Here is a tiny trained network, its code and every weight. The questions are about switching its units off for an input and a target symbol, where a switched-off unit gives its printed mean instead of its output.

import numpy as np


def w(rows, s, z=0):
    codes = np.array(rows[::2]) - 128.0
    scale = np.full(codes.shape[1], s)
    scale[-1] = z or s
    return codes * scale


def f(y):
    return y / 2 * (1 + np.tanh(0.7978845608 * (y + 0.044715 * y**3)))


def softmax(a):
    e = np.exp(a - a.max(-1, keepdims=True))
    return e / e.sum(-1, keepdims=True)


def log_softmax(a):
    a = a - a.max(-1, keepdims=True)
    return a - np.log(np.exp(a).sum(-1, keepdims=True))


def net(x, mask):
    ids = ['Γαζπτψ'.index(c) for c in x.split()]
    T = len(ids)
    res = E[ids] + P[:T]
    u = 0
    for l in range(2):
        q, k, v = (res @ M[l].T for M in (Q, K, V))
        z = softmax(np.where(np.tri(T) > 0, q @ k.T / 3**0.5, -1e9)) @ v
        res = res + np.where(mask[u], z, O[l][:, -1]) @ O[l][:, :-1]
        u += 1
        y = f(res @ A[l][:, :-1].T + A[l][:, -1])
        res = res + np.where(mask[u : u + 8], y, B[l][:, -1]) @ B[l][:, :-1]
        u += 8
    return log_softmax(res[-1] @ U[:, :-1].T + U[:, -1])


Q, K, V, O, A, B = {}, {}, {}, {}, {}, {}
E = w([
[116,174,140,187,76,97,67,161,111,120,209],'Γ',
[64,155,166,130,40,144,161,25,128,132,163],'α',
[114,77,129,235,88,179,92,36,127,126,99],'ζ',
[163,220,229,220,92,172,63,82,48,204,185],'π',
[110,54,201,153,143,186,130,210,108,47,92],'τ',
[133,53,47,2,69,222,70,140,63,96,149],'ψ',
],0.0096)
P = w([
[156,185,181,90,43,184,54,181,132,222,85],'0',
[192,72,108,170,75,133,229,76,193,123,169],'1',
[27,165,53,81,206,79,177,54,21,137,169],'2',
[159,196,81,125,174,111,96,94,141,56,2],'3',
[213,33,88,197,117,151,214,105,146,126,148],'4',
[34,107,131,91,206,67,64,58,72,92,241],'5',
[140,161,75,60,128,153,27,87,187,75,71],'6',
[155,21,158,246,70,150,87,170,150,121,209],'7',
],0.0068)
Q[0] = w([
[81,229,119,93,214,64,50,99,145,125,96],'L0H1',
[136,170,116,74,195,73,119,168,186,101,44],'L0H1',
[125,129,65,74,254,97,210,121,115,205,144],'L0H1',
],0.0069)
K[0] = w([
[160,236,193,176,92,126,160,83,184,255,119],'L0H1',
[240,147,133,138,89,144,240,174,125,207,96],'L0H1',
[188,122,83,169,192,135,243,148,22,147,174],'L0H1',
],0.0055)
V[0] = w([
[98,157,144,230,88,31,185,145,146,179,144],'L0H1',
[163,129,200,126,254,195,207,194,194,102,58],'L0H1',
[125,126,167,193,81,130,166,54,160,146,80],'L0H1',
],0.0054)
O[0] = w([
[110,118,221,118,207,181,105,144,196,171,151,114],'L0H1',
[86,106,152,152,127,2,68,117,151,175,82,2],'L0H1',
[116,109,90,219,151,160,161,87,165,136,88,169],'L0H1',
],0.0082,0.005)
A[0] = w([
[192,58,211,219,128,97,141,147,135,115,110,45],'L0N1',
[101,157,95,181,62,167,113,121,103,81,88,250],'L0N2',
[72,183,96,79,67,117,78,136,122,95,64,87],'L0N3',
[209,79,86,66,143,140,142,183,207,52,66,57],'L0N4',
[132,116,127,194,72,148,147,91,209,129,3,134],'L0N5',
[79,81,135,77,151,35,28,195,110,102,108,65],'L0N6',
[80,177,81,148,229,83,77,150,77,76,167,91],'L0N7',
[35,19,93,138,185,148,143,142,79,80,183,201],'L0N8',
],0.0066,0.0021)
B[0] = w([
[100,197,92,180,52,150,179,67,154,217,133,153],'L0N1',
[184,69,114,109,228,163,124,118,116,129,123,253],'L0N2',
[112,69,166,113,160,212,119,193,165,127,111,132],'L0N3',
[80,164,113,159,116,98,82,34,107,174,161,138],'L0N4',
[123,68,56,114,132,121,70,192,82,124,133,178],'L0N5',
[137,160,91,137,167,142,200,165,109,123,72,122],'L0N6',
[108,117,41,117,197,129,107,82,126,180,161,140],'L0N7',
[130,188,131,102,104,97,254,114,176,108,211,200],'L0N8',
],0.0079,0.0061)
Q[1] = w([
[147,73,142,57,88,109,152,192,145,186,54],'L1H1',
[172,117,120,80,106,185,60,157,223,51,84],'L1H1',
[74,102,75,149,40,2,229,90,170,192,205],'L1H1',
],0.0061)
K[1] = w([
[148,82,74,96,153,195,169,111,122,89,117],'L1H1',
[188,104,150,92,84,179,85,202,185,177,61],'L1H1',
[148,175,112,150,168,33,159,3,172,43,145],'L1H1',
],0.0079)
V[1] = w([
[163,39,49,91,154,116,106,155,194,80,112],'L1H1',
[120,179,139,64,98,125,133,129,139,126,255],'L1H1',
[94,129,189,99,63,136,210,238,157,76,156],'L1H1',
],0.0065)
O[1] = w([
[113,147,88,218,95,156,119,208,147,128,165,3],'L1H1',
[84,122,73,99,144,111,96,96,190,129,85,249],'L1H1',
[174,125,117,162,100,114,99,55,162,4,119,46],'L1H1',
],0.011,0.0033)
A[1] = w([
[120,144,127,225,85,137,236,96,234,119,81,65],'L1N1',
[55,154,105,99,114,118,233,132,67,175,159,139],'L1N2',
[117,181,180,114,162,36,136,92,202,3,121,148],'L1N3',
[216,88,121,206,147,35,80,140,46,110,149,214],'L1N4',
[78,77,169,78,202,143,141,187,106,172,66,128],'L1N5',
[203,121,76,217,25,229,174,180,170,91,139,6],'L1N6',
[250,62,68,119,91,73,173,76,111,49,171,40],'L1N7',
[98,151,166,67,135,60,19,62,79,82,30,142],'L1N8',
],0.0056,0.0024)
B[1] = w([
[51,109,185,77,131,110,17,132,191,169,95,160],'L1N1',
[158,139,121,138,3,123,90,161,145,49,82,222],'L1N2',
[100,168,116,218,93,243,150,220,154,116,121,179],'L1N3',
[152,69,155,50,46,83,136,150,62,103,76,173],'L1N4',
[117,158,215,72,151,223,110,140,181,162,160,175],'L1N5',
[70,193,86,113,180,42,62,60,60,137,147,252],'L1N6',
[65,128,162,78,128,114,140,248,71,69,106,221],'L1N7',
[56,152,190,80,22,136,93,135,150,166,67,193],'L1N8',
],0.0073,0.0045)
U = w([
[113,150,158,134,136,149,128,181,131,127,133,89],'Γ',
[107,137,183,80,148,113,107,112,129,127,139,34],'α',
[134,173,75,124,144,107,92,103,147,146,132,113],'ζ',
[196,87,123,150,157,173,170,81,147,118,148,252],'π',
[135,136,126,137,1,115,79,116,170,133,88,173],'τ',
[157,155,147,84,92,97,141,133,89,87,131,56],'ψ',
],0.0096,0.0026)

Each question gives the input, a string of symbols that net reads in full, and the target symbol t.
The units are the heads (3 rows each of Q, K, V and O) and the neurons (one row each of A and B). Each row of codes is followed by its name. A weight is (code - 128) times the scale printed after its matrix; where a second scale follows, it is the last column's (O, A, B and U).
mask holds one flag per unit, layer by layer, with each layer's heads first. A switched-off unit (its flag False) gives its mean, the last column of its rows in O or B, instead of its output. The means were averaged over made-up inputs and are rounded, as every weight is.
A unit's drop is (log p(t) with every unit on - log p(t) with that unit switched off) / (log p(t) with every unit on - log p(t) with every unit switched off).
The circuit of an input: a set's keep is (log p(t) with only the set's units on - log p(t) with every unit switched off) / (log p(t) with every unit on - log p(t) with every unit switched off). Starting from the 12 units with the biggest drops (on a tie, the unit counted first), units are removed one at a time, each time the one whose removal leaves the highest keep (on an exact tie, the one counted first), for as long as the keep stays at least 0.8.
circuit, biggest first: the units of the circuit, biggest drop first
unit that matters most: the unit with the biggest drop
top k neurons: the k neurons with the biggest drops, biggest first
k most important neurons of layer l: the k neurons of layer l with the biggest drops, biggest first
input ψ α α ζ π ψ ψ, target ζ: top 3 neurons : [L1N6, L0N3, L0N2]
input ζ Γ π ζ, target Γ: circuit, biggest first : [L1H1, L0N5, L0H1]
input π α ζ ψ π, target ψ: circuit, biggest first : [L0H1, L1N7]
input τ ζ ζ α π Γ, target ζ: top 2 neurons : [L0N7, L0N8]
input π Γ α π, target α: most important neuron of layer 0 : [L0N8]
input π α ζ τ, target α: circuit, biggest first : [L1H1, L1N5]
input Γ Γ Γ α Γ τ ψ, target τ: top 2 neurons : [L0N4, L1N8]
input ζ τ π ζ, target Γ: circuit, biggest first : [L1H1, L0N5, L0N8]
input ψ Γ ψ τ π π ζ, target ζ: circuit, biggest first : [L1H1, L1N6, L0H1, L0N3]
input Γ ψ ψ π ψ Γ, target ζ: circuit, biggest first : [L0N7, L1H1]
input ψ τ π Γ Γ π π, target ζ: 2 most important neurons of layer 0 : [L0N3, L0N2]
input π π π α, target α: top 3 neurons : [L1N8, L0N8, L1N5]
input Γ ψ π Γ, target τ: circuit, biggest first : [L1H1, L1N8, L0H1, L1N3]
input ζ ζ Γ ψ Γ π α, target Γ: circuit, biggest first : [L1H1, L0N8, L0N5, L0H1]
input α ψ α, target τ: circuit, biggest first : [L1H1, L1N2, L1N8]
input τ Γ Γ Γ ζ ζ Γ, target ψ: top 2 neurons : [L1N4, L0N6]
input Γ α Γ Γ, target τ: circuit, biggest first : [L1H1, L1N8, L0H1, L0N2]
input ζ ψ π π τ Γ Γ, target Γ: circuit, biggest first : [L1H1, L0N8, L0H1, L0N5]
input π Γ ψ π ζ π α, target α: circuit, biggest first : [L1H1, L0N8, L1N5, L0N3]
input π π ψ π π τ π, target α: most important neuron of layer 1 : [L1N8]
input ζ ζ π Γ Γ α α, target Γ: top 3 neurons : [L0N8, L0N5, L0N2]
input π Γ α τ π, target τ: unit that matters most : L0H1
input ζ ψ ψ τ ζ ζ ψ, target Γ: top 2 neurons : [L0N3, L0N4]
input α Γ α τ, target π: top 4 neurons : [L0N8, L1N6, L1N7, L1N2]
input τ α π ψ α Γ ζ, target ψ: top 2 neurons : [L1N4, L1N7]
input Γ τ α τ τ τ Γ ψ, target ψ: top 2 neurons : [L1N7, L0N8]
